Here is a tiny trained network, its code and every weight. The questions are about switching its units off for an input and a target symbol, where a switched-off unit gives its printed mean instead of its output.

import numpy as np


def w(rows, s, z=0):
    codes = np.array(rows[::2]) - 128.0
    scale = np.full(codes.shape[1], s)
    scale[-1] = z or s
    return codes * scale


def norm(h):
    return h / np.sqrt((h * h).mean(-1, keepdims=True) + 1e-5)


def f(y):
    return y / 2 * (1 + np.tanh(0.7978845608 * (y + 0.044715 * y**3)))


def softmax(a):
    e = np.exp(a - a.max(-1, keepdims=True))
    return e / e.sum(-1, keepdims=True)


def log_softmax(a):
    a = a - a.max(-1, keepdims=True)
    return a - np.log(np.exp(a).sum(-1, keepdims=True))


def net(x, mask):
    ids = ['αβγδζηθλμξπστφψω'.index(c) for c in x.split()]
    T = len(ids)
    res = E[ids] + P[:T]
    q, k, v = (norm(res) @ M[0].T for M in (Q, K, V))
    z = softmax(np.where(np.tri(T) > 0, q @ k.T / 2**0.5, -1e9)) @ v
    res = res + np.where(mask[0], z, O[0][:, -1]) @ O[0][:, :-1]
    y = f(norm(res) @ A[0][:, :-1].T + A[0][:, -1])
    res = res + np.where(mask[1:25], y, B[0][:, -1]) @ B[0][:, :-1]
    return log_softmax(norm(res)[-1] @ U[:, :-1].T + U[:, -1])


Q, K, V, O, A, B = {}, {}, {}, {}, {}, {}
E = w([
[108,140,114,104],'α',
[156,131,87,98],'β',
[152,131,133,136],'γ',
[141,104,147,116],'δ',
[104,99,133,181],'ζ',
[118,127,98,152],'η',
[116,127,65,176],'θ',
[83,174,187,143],'λ',
[75,122,120,93],'μ',
[82,3,105,160],'ξ',
[159,128,135,144],'π',
[87,93,202,76],'σ',
[110,130,70,165],'τ',
[108,147,97,111],'φ',
[127,72,130,138],'ψ',
[91,134,63,142],'ω',
],0.03)
P = w([
[186,159,3,219],'0',
[164,159,46,174],'1',
[153,147,76,152],'2',
[127,143,90,129],'3',
[134,138,101,117],'4',
[131,137,89,124],'5',
],0.0058)
Q[0] = w([
[187,171,8,113],'H0',
[170,35,77,87],'H0',
],0.014)
K[0] = w([
[82,42,251,164],'H0',
[145,2,123,56],'H0',
],0.0098)
V[0] = w([
[119,249,163,91],'H0',
[191,58,53,53],'H0',
],0.012)
O[0] = w([
[177,254,156,63,1],'H0',
[241,83,83,22,165],'H0',
],0.0078,0.0093)
A[0] = w([
[105,191,179,225,218],'N0',
[129,110,108,175,194],'N1',
[158,154,88,215,78],'N2',
[208,247,30,180,106],'N3',
[192,108,171,117,208],'N4',
[106,121,181,103,150],'N5',
[45,118,111,79,151],'N6',
[182,185,54,57,169],'N7',
[233,85,152,108,62],'N8',
[163,65,228,181,131],'N9',
[133,105,191,142,205],'N10',
[150,106,194,146,170],'N11',
[180,42,19,68,101],'N12',
[126,121,145,120,116],'N13',
[105,84,103,150,167],'N14',
[138,123,248,130,85],'N15',
[175,124,154,126,138],'N16',
[116,95,163,128,19],'N17',
[110,136,99,14,180],'N18',
[24,127,200,182,252],'N19',
[92,179,183,97,213],'N20',
[114,161,221,111,184],'N21',
[55,159,142,115,34],'N22',
[161,57,114,211,182],'N23',
],0.012,0.0026)
B[0] = w([
[107,155,84,6,161],'N0',
[124,162,133,145,184],'N1',
[63,130,142,159,173],'N2',
[110,4,165,149,160],'N3',
[87,164,136,153,141],'N4',
[108,104,115,128,126],'N5',
[122,115,79,179,148],'N6',
[118,99,141,60,145],'N7',
[82,197,128,155,151],'N8',
[102,91,57,184,168],'N9',
[115,108,109,131,141],'N10',
[111,115,105,162,137],'N11',
[198,119,216,51,220],'N12',
[119,129,125,126,125],'N13',
[157,152,111,131,192],'N14',
[118,49,158,141,128],'N15',
[106,150,144,149,128],'N16',
[133,118,102,143,128],'N17',
[109,121,41,86,144],'N18',
[105,202,128,104,186],'N19',
[84,93,142,103,127],'N20',
[111,76,146,115,127],'N21',
[90,131,152,145,127],'N22',
[108,213,90,154,248],'N23',
],0.022,0.013)
U = w([
[86,146,253,125,57],'α',
[200,104,75,167,175],'β',
[134,136,142,117,45],'γ',
[158,90,129,138,95],'δ',
[165,178,176,67,229],'ζ',
[144,151,163,149,17],'η',
[232,145,110,148,165],'θ',
[137,129,141,90,173],'λ',
[110,148,181,154,48],'μ',
[43,160,175,50,1],'ξ',
[46,52,87,150,106],'π',
[139,91,131,100,127],'σ',
[146,117,84,92,37],'τ',
[140,105,161,172,128],'φ',
[157,94,158,199,125],'ψ',
[96,198,42,138,159],'ω',
],0.014,0.0037)

Each question gives the input, a string of symbols that net reads in full, and the target symbol t.
The units are the heads (2 rows each of Q, K, V and O) and the neurons (one row each of A and B). Each row of codes is followed by its name. A weight is (code - 128) times the scale printed after its matrix; where a second scale follows, it is the last column's (O, A, B and U).
mask holds one flag per unit, heads first, then neurons. A switched-off unit (its flag False) gives its mean, the last column of its rows in O or B, instead of its output. The means were averaged over made-up inputs and are rounded, as every weight is.
A unit's drop is (log p(t) with every unit on - log p(t) with that unit switched off) / (log p(t) with every unit on - log p(t) with every unit switched off).
The circuit of an input: a set's keep is (log p(t) with only the set's units on - log p(t) with every unit switched off) / (log p(t) with every unit on - log p(t) with every unit switched off). Starting from the 12 units with the biggest drops (on a tie, the unit counted first), units are removed one at a time, each time the one whose removal leaves the highest keep (on an exact tie, the one counted first), for as long as the keep stays at least 0.8.
circuit, biggest first: the units of the circuit, biggest drop first
unit that matters most: the unit with the biggest drop
k most important neurons: the k neurons with the biggest drops, biggest first
drop when u is switched off: that unit's drop, to one decimal
input λ γ η, target ξ: circuit, biggest first : [H0; N0; N23]
input ζ φ λ ψ θ, target θ: unit that matters most : N12
input θ σ θ, target π: circuit, biggest first : [H0; N3]
input ζ λ τ γ, target ξ: 2 most important neurons : [N0; N23]
input φ γ δ θ η, target ζ: circuit, biggest first : [N12; H0]
input μ ζ θ σ τ, target π: 3 most important neurons : [N3; N12; N23]
input τ ζ σ φ, target π: 2 most important neurons : [N12; N23]
input σ α θ μ φ ω, target π: 2 most important neurons : [N3; N23]
input ζ δ γ γ, target ζ: 2 most important neurons : [N12; N6]
input ζ π β, target ζ: 2 most important neurons : [N12; N9]
input ζ λ φ, target ξ: 2 most important neurons : [N23; N0]
input γ τ θ, target ψ: 2 most important neurons : [N3; N19]
input η γ δ ξ δ τ, target ζ: 2 most important neurons : [N12; N9]
input θ φ μ ψ ψ η, target θ: drop when N8 is switched off : 0.0
input ζ δ ξ δ τ, target ζ: drop when N0 is switched off : -0.1
input δ γ θ θ, target ζ: drop when H0 is switched off : 0.5
